Each row has a name. Each piece below is followed by the name of the row it came from, unless a question asks for something else. Each question is about the rows just above it. Places in a row count from 0.

J: [102 163 168 117 156 155 159 125 104 113]
A: [ 83 151 188  95 139 180 144 138  93 102]
Y: [131 126 119 129 126 116 126 122 131 130]
P: [ 78 170 196  96 156 179 163 129  86  99]
C: [108 126 138 108 121 131 124 123 115 117]
H: [159 126  94 157 134  99 130 121 150 146]
D: [ 99 146  95 139 188 157 142 130 105 112]
W: [ 67 128 200  71 112 198 120 150  86  92]
N: [ 89 128 186  92 118 192 123 155 100 104]
[129 126 116 126] begins in row and place | Y, 3
Where does [188  95 139] start? Give its row and place. | A, 2
Row and place where [126  94] starts: | H, 1

K: [154 104 196 161 147 113]
T: [111 104 196 161 151 127]
Z: [ 48 188 151 161 147 112]
Where do [154 104 196 161 147 113] appear? | K
[154 104 196] begins in row and place | K, 0
Where does [196 161 151 127] start? Give its row and place. | T, 2
[111 104 196] begins in row and place | T, 0

sodu: [135 126 148 156 126 197 120 112  87 149 105  98  76 152 111 171 160 142
 127  98  89 116  58 144 182 153  92 136 138 124 122 144 115  75 117  58
 126 139 124 112 171  80 170]
lup: [191 143  74  59 185  88 135 131 120  93  93 133 197 111 115 167 151 154
 162 116 135 177 153 190  91 127 138 151  54  83  97 121 147 174 105 184
 171 154 130  88 147  98 122]
dav: [166 122 112  96 152  96 120 145 146  99 122 145 160 119 127 131 132 129
 152 130 141 127 140 155  88 130 174 136 101 116 113 124 115  74 128  86
 137 124 125 117 147  72 161]
dimu: [ 91 127 140 144 119 153 139 120 131 133 111 197  93  93 124 138 133 138
 110 121 112 149 121 119 162 124  73 129 135 126 136 146 126 121 120  95
 117 141 127 125 150 130 142]
bikav: [160 146  98 100 161 141 137 115  92 128  94 113 150 129 111 175 157 153
 140 106 110 170 116 169 142 135  91 146  86  97 111 139 136 136 104 123
 151 155 129  92 172  93 147]
gifa: [166 122 112  96 152  96 120 145 146  99 122 145 160 119 127 131 132 129
 152 130 141 127 140 155  88 130 174 136 101 116 113 110 135 148 127 172
 150 125 131 119 115 116 117]
nefe: [139 155  74  74 161  72 154 121 126 114 112 137 206 107 127 130 125 146
 134 134 146 195 193 149  97 106 101 140  74  95 117 131 150 195 112 184
 147 152 132 107 132 149 103]
[131 120  93  93 133 197 111] begins in row and place | lup, 7
Where does [ 91 127 138] start? Give its row and place. | lup, 24

niv: [177 116 118 177 174 144]
Mela: [146 156  81 147 133  90]
Sefu: [116  98 177 115 118 177]
kete: [ 96  84 181  94 128 170]
Sovo: [105  93 203 103 114 181]
Where does [ 98 177 115 118 177] start? Give its row and place. | Sefu, 1
[146 156  81 147] begins in row and place | Mela, 0
Row and place where [177 115 118 177] starts: | Sefu, 2
Where does [ 84 181  94 128] start? Give its row and place. | kete, 1

fonum: [ 80 130  88 119 142 160  84 100]
nus: [168  93 134 129 112 145 121 148]
sim: [168  96  84 100 121 188  61 126]
rana: [ 40 146  76 141 156 166  96  79]
[142 160  84 100] begins in row and place | fonum, 4
Where does [121 148] start? Give its row and place. | nus, 6
Row and place where [ 96  84 100 121] starts: | sim, 1
Where does [166  96] start? Give its row and place. | rana, 5
Row and place where [ 40 146  76 141 156] starts: | rana, 0
Row and place where [141 156 166] starts: | rana, 3
Where does [96 79] start? Give its row and place. | rana, 6

Vom: [ 49  57 121 140 151  55 121 127 134 174]
vikem: [151  57 121 127 134 174 121 119 134 180]
Bido: [ 49 122  55 140 151  55 121 127 133 179]
[119 134] begins in row and place | vikem, 7
Where does [151  55 121 127 134 174] start? Give its row and place. | Vom, 4
The row with [ 49 122  55 140 151  55 121 127 133 179] is | Bido
[151  57 121 127 134 174 121 119 134 180] is in which row? | vikem
Where does [121 127 134 174 121] start? Give its row and place. | vikem, 2

farep: [138 136 128 153 138 125 145 120 122]
rin: [158 171 129 208 118 119 152 139 138]
gebu: [111 113 130  92 138 125 120 145 137]
Where does [130  92 138 125 120 145 137] start? Give its row and place. | gebu, 2
[138 125 120 145] begins in row and place | gebu, 4

Navub: [ 99 146 118 157 138 139]
rodit: [ 66 117 129 153 136 145]
suf: [151 101 101  61 125 118]
pab: [205 138 106  90 127 153]
fes: [179 118 107  95 108  97]
foduf: [ 63 136 105  84 159  97]
dopuz: [108  40 110 112 208  80]
lifo: [ 97 136 117 153 129 154]
Gesi: [198 182 102  66  87  78]
vep: [107 133 118 158 138 138]
Row and place where [198 182 102  66  87] starts: | Gesi, 0
Row and place where [136 117 153 129] starts: | lifo, 1
Where does [ 90 127 153] start? Give its row and place. | pab, 3
Where does [157 138] start? Give its row and place. | Navub, 3
Row and place where [159  97] starts: | foduf, 4
Where does [ 97 136] start? Give its row and place. | lifo, 0
Where does [ 63 136] start? Give its row and place. | foduf, 0

kinuf: [133 118 115 138 144  91 126 130 118 138 160 116 151 104 141 135 118 131
 128 120 100 186 156 116 148 105 134 111 134 125 120 129 120 113 159 151
 140 126 104 145 103]
Diziv: [141 123 126 109 101 157 138 119  98 117 126 129 100  99 160 120  92 149
 148 107  84  98 106 146 139 171 121 177  90 132 169 157  92  91 127 138
 149 129 133 150 143]
Kupir: [113  80 195 134 144 130 139  87 148 193 102 146 138 151 110 121 136 162
 135 134 154 137 149  87 136 143 154 116 169 117 119  94 158 156  81  81
 112 121 127 107  95]
batel: [140 132 136 128 144 118 106 125 135 128 136  77 175 117 127 150 118 130
 119 123 105 193 151  90 143 126 147  96 147 113 141 129 132 117 137 131
 150 129 115 138 130]
Fiz: [108  99 138 152 109 128  94 103 120 184  77 120 131 171  98 128 179 135
 150 140 148 109 131 136 130  88 138 145 121 145  99 135 125 169 132 122
 111 127 132  94  87]
Sef: [141 148 122 142 128 162 149 160 132 127 107 122  90 113 120 125 112 129
 110 120 128  81 100 127 116 151 104 140 111 112 137 135 125 140 136 135
 112 128 154 129 168]
zum: [145 138 127 122 106 164 147 128 105 118 118 125 101  98 156 129  95 150
 139 111  83  91 101 144 134 170 119 176  97 128 166 154  89 100 131 135
 145 129 131 146 148]
zin: [140 132 136 128 144 118 106 125 135 128 136  77 175 117 127 150 118 130
 119 123 105 193 151  90 143 126 147  96 147 113 141  98 117 114 132 132
 127  94 111 122  87]
durop: [143 141 126 109 101 157 138 119  98 117 126 129 100  99 160 120  92 149
 148 107  84  98 106 146 139 171 121 177  90 132 169 157  92  91 127 138
 149 129 133 143 155]
Bamu: [120 111 134 130 135 134 126 140 126 125 113 120 146 137 110 143 160 106
 137 137 165  99 117 136 132 106 107 121 132 145 103 140 126 144 105 111
 120 106 129 126 144]
zugeb: [128 129 102 128 124  83 142 116 136 115 204 167 152 102 139 138 119 122
 125 140 101 168 120 131 147 122 119 122 111 155 118 144 139 137 162 150
 133 145 103 148 123]
Row and place where [132 122 111 127 132  94  87] starts: | Fiz, 34
[148 109 131 136 130  88 138] begins in row and place | Fiz, 20
Where does [141 126] start? Give its row and place. | durop, 1
asked: [143 141 126 109 101 157 138 119  98 117 126 129 100  99 160 120  92 149
 148 107  84  98 106 146 139 171 121 177  90 132 169 157  92  91 127 138
 149 129 133 143 155] | durop
Row and place where [112 137 135 125 140 136] starts: | Sef, 29

Leket: [139 155 129 113 168 116  99 141 103  79  94  94 147 153 114 109  91 111
 106 112 182 120 138 124]
vopet: [118 120 112 133 129 123 165 127 133 163 173 154 134 132 127 120 154 163
 135 170 105 140 118 134]
getor: [142 174 103 126 121 167 178 146 113 150 137 119 137 116 125 118 128 128
 118 136 102 111 125 134]
Rubo: [153 117 136 115 130 135  89 114 116 121 153 178 112 150  73 197 127 100
 159 150  44 150 154 133]
rab: [123 114 135 106 144  62  96 102 149  98 119  98 152 116 165 130  98 120
 118 141 196 139 108 104]
Sikol: [118 120 112 133 129 123 165 127 133 163 173 154 134 132 127 120 154 163
 135  88 171 132 155 112]
Fesa: [118 114 135 106 144  62  96 102 149  98 119 154 152 116 165 130  98 120
 118 141 196 139 108 104]
kiz: [112 184 120 153 127 199  86 109 110 112  95 132 104 164 141 123 121  59
 125 143 175  78 157 138]
Row and place where [112 182 120] starts: | Leket, 19
[153 114] begins in row and place | Leket, 13
Where does [126 121 167 178 146] start? Give its row and place. | getor, 3
Row and place where [ 89 114 116] starts: | Rubo, 6
asked: [123 114 135 106 144  62  96 102 149  98 119  98 152 116 165 130  98 120
 118 141 196 139 108 104] | rab

gikag: [164 127 148 136 136 118 113 122 159 170 164 126 146 138 127 161  95 111
 145 118 130 175 140  77 125  59 108 103  98 136 144 119 156 106 153 120
  99 117 165 159 170 146 115 164 115 136 149 148 143 150 125 132 129 118
 124 101 155 131]
Kip: [143  96 102 126 128 142 138 145 135 147 111 108 112 131 134 152 138  67
 157 140 152 145 116 157 127 109 117 101 181 118 111 152 158 151 122 140
 119 158 153 129 150 132 167  90 112 113 174 117 141 161 169 171 112 108
 156 146 130 156]
nopi: [131 140 166 135 187 118  70 149 126 125 118  82 100 129 150 136 147 190
  53  99 125 158 155 137  78 101 136 109 133  88 125 125 149  48 159 128
  90 177 116 108 122  68 146 147 157 186 150 174 121 110 115 119 177  77
 120  89 148 167]
Fal: [118 141 144 114 123 138 129  99 158 167 164 158 189 109 131 147 148 166
 121  96 102 151 134 137 129 152 129  92 116 118 116 102 141 117  88 127
 124 147  98 166 138 129 118 163 127 118 135 170 122 108 171 143 115 117
  95 118 156 105]
bak: [103 170 106 128 186  97 102 129 178 145 124 174 168 146 131 158 131 144
 132  50 123 163 150 110 149 102 121 128 103 127 138  99 132 103 129 113
  85 192 120 131  82  97 129 210 140 100 120 138 138 123 118 100 161 110
  93 123 101 109]
Migab: [129  90  81 123 118 171 158 110 127 158  98 126 144 159 132 124  94  89
 128 117 140 133  76 123 137 153 142 109 105  75 134 117 103 168 106 128
 186  97 170  93 143 185  87  58 108 102 145 108 160 120 113 122 139 142
 162 137 152 103]
kikun: [164 127 148 136 136 118 113 122 159 170 164 153 146 138 127 161  95 111
 145 134 130 175 140 154 125  59 108 103  98 136 144 119 156 106 153 120
  99 117 165 159 170 146 115 164 115 136 149 148 143 150 125 132 129 118
 124 101 155 131]
bizus: [112 110 152 150 126 138 134 125  97 151 141 167 103  70 171 114 153 135
  95 179 158 148 114 128  80 153  99  96 175  88 172 131 146  91 163 147
 169 171 192 189 140 135 135 114 139 143 135 138 135 121 128 150 109 104
 169 139 138 143]
vuv: [124 122 129 133 126 112 112  96 106 125 110 133  97  98 159 163 127 142
 126 116 130 152 163 167 106 128 124  85 134 142 130 108 122 147 107 126
 124 101 102 129 135 127  99 140 142 132 131 118 119  96 150 157 128 126
 119 103 125 149]
tavar: [ 82 116 103 107 127 167 106 112 129 108 139 146 140 142 121 132 126 114
 130  93 125 141 140 138 176 137 152 139 128 110 130 123 139 161 133 120
 129  89 108 107 127 147 122 124 116 123  96 117 145 186 122 165 116 136
 115 125 133  86]
Row and place where [159 128] starts: | nopi, 34
[129 113  85] begins in row and place | bak, 34
Where does [129  92] start? Give its row and place. | Fal, 26
Where does [172 131 146  91 163 147 169 171 192 189] start? Give its row and place. | bizus, 30
[103 168 106 128 186  97] begins in row and place | Migab, 32
Row and place where [ 97 102] starts: | bak, 5

lozul: [132 183 109 122 149  79 118]
Ran: [125 108 121 140 147 150 106]
rilaz: [ 98 144 116 112 180 169 143]
keb: [125 108 121 135  86 101 113]
rasel: [132 121 140 108  48 118 147]
Nufi: [126 131 106 129 182 144 116]
dedu: [ 83 101 142 147  48 118 147]
Where does [125 108 121 140 147 150] start? Give its row and place. | Ran, 0
Where does [125 108 121 135  86] start? Give its row and place. | keb, 0
Row and place where [ 86 101] starts: | keb, 4
Where does [131 106 129 182 144] start? Give its row and place. | Nufi, 1
Row and place where [125 108 121 140 147] starts: | Ran, 0
Where does [108 121 140] start? Give its row and place. | Ran, 1

Fen: [141 139 217 157  87 161]
pipo: [141 139 190 128  58  75]
lebun: [141 139  81 157  87 161]
lor: [ 77 160 119 206 190 161]
loto: [122  68 128 190  58  75]
gov: [139 127 203 205  88  35]
Nogoz: [158  87  57 196  73 119]
Where does [128  58] start? Give its row and place. | pipo, 3
Row and place where [128 190  58  75] starts: | loto, 2
Which row holds [141 139  81 157  87 161]? | lebun
Where does [139 127 203 205  88] start? Give its row and place. | gov, 0
Where does [ 57 196] start? Give its row and place. | Nogoz, 2

fudan: [ 87  84  83 137 132 105 171 187 162 168 101]
rimil: [190 186 135 170 132  84  85  73 142 159 186]
seror: [194 122 182 176 138  90  84  78 143 160 192]
fas: [113 179 127 134  71 168  81 107  59  76 107]
Tul: [ 82  82  82 132 134 107 171 179 166 169 100]
vutub: [190 135 186 170 132  84  85 109  67  78 107]
Simas: [148 170  85  98 167 141 161 161 174 186 100]
vur: [ 95  83  88 135 126  98 178 178 168 171 105]
fonek: [ 75  84  55 103 102 146 184 181 174 127  89]
Vedov: [148  98 170 161 167  85 141 102 165 169 151]
giru: [148  98 170 161 167  85 141 162 164 174 104]
Where do [148  98 170 161 167  85 141 102 165 169 151] appear? | Vedov
Row and place where [135 186] starts: | vutub, 1

tired: [147 142  51 128  91 140 133 140 122 138 162]
geza: [128  58 110  99 136 143 147  99 123 111 129]
Kefem: [ 51 142 147 133 173 111 120 115 134 128  86]
Where does [128  58 110  99 136 143 147  99 123] start? Give its row and place. | geza, 0
Row and place where [142 147] starts: | Kefem, 1
[ 51 142 147] begins in row and place | Kefem, 0
[133 140 122 138] begins in row and place | tired, 6

maral: [176 130 179 112 117 139 199 172 166 110  41 164 101 133 114 149 154  91
  94  88 110 132  78  99 134  95 145 125  99 153 157 144 119 151 135  66
 174  82 117  72 107  90 148]
mude: [123 125 144 110 138 125 133 122 144 117 116 130 125 123 130 121 119 126
 131 125 123 125 125 121 110 112 129 123 152 124 124 134 127 111 127 138
 124 126 128 128 114 112 145]
tuzel: [175 121 186 104 116 137 203 173 164 109  37 164 103 140 119 158 154  85
  93  90 107 133  77 107 135 104 143 128 103 157 149 143 114 136 139  64
 171  73 112  80 104  87 140]
femip: [181 135 166 118 112 142 205 159 173 104  43 159 102 124 111 147 163  93
 104  84 138 134  70  91 141  93 140 126 107 151 157 131 115 167 136  73
 191  90 124  62 110  86 157]
Zoso: [135 126 162 121 103 145 192 144 114 136 109 138  82 160 142 186 173  81
 108 141 146 131 142 177  96  74 123 104  89  76  79 113 117 171 156  80
 102 170  75 135 115  93  69]
Kame: [173 119 188 103 115 137 206 173 161 109  35 163 102 146 120 164 154  81
  92  93 104 135  76 110 136 108 144 132 106 160 142 141 111 127 142  62
 169  71 112  86 103  87 132]
Zisi: [128 128 184 153 160 184 158 108 112 126 123 169  77 179 151 101  84 104
  77  98  88 118 108  99 139 165 121 138 105  84  73 117 131 101 152  51
 208 125 111 125 114 144  40]
mes: [ 81  92  93 105 135  76 110 136 165 133  72 178 131 143 168 118  99 116
 139  78 182 161  79 168 105 127 159 106 160 163  85 118 102  82 112 155
 212 139  90  45 159 121  38]
[167 136  73 191  90 124  62 110] begins in row and place | femip, 33
[118 108  99 139 165 121 138 105  84] begins in row and place | Zisi, 21
Where does [ 81  92  93 104 135  76 110 136] start? Give its row and place. | Kame, 17

duteb: [188 189  98 122  94]
Pode: [ 98 184  96 184  75]
fivoz: [ 98  96 184 129 190]
Where does [ 98  96 184 129] start? Give its row and place. | fivoz, 0
[ 98 184  96 184] begins in row and place | Pode, 0
Where does [ 98  96 184] start? Give its row and place. | fivoz, 0
Row and place where [ 96 184 129 190] starts: | fivoz, 1

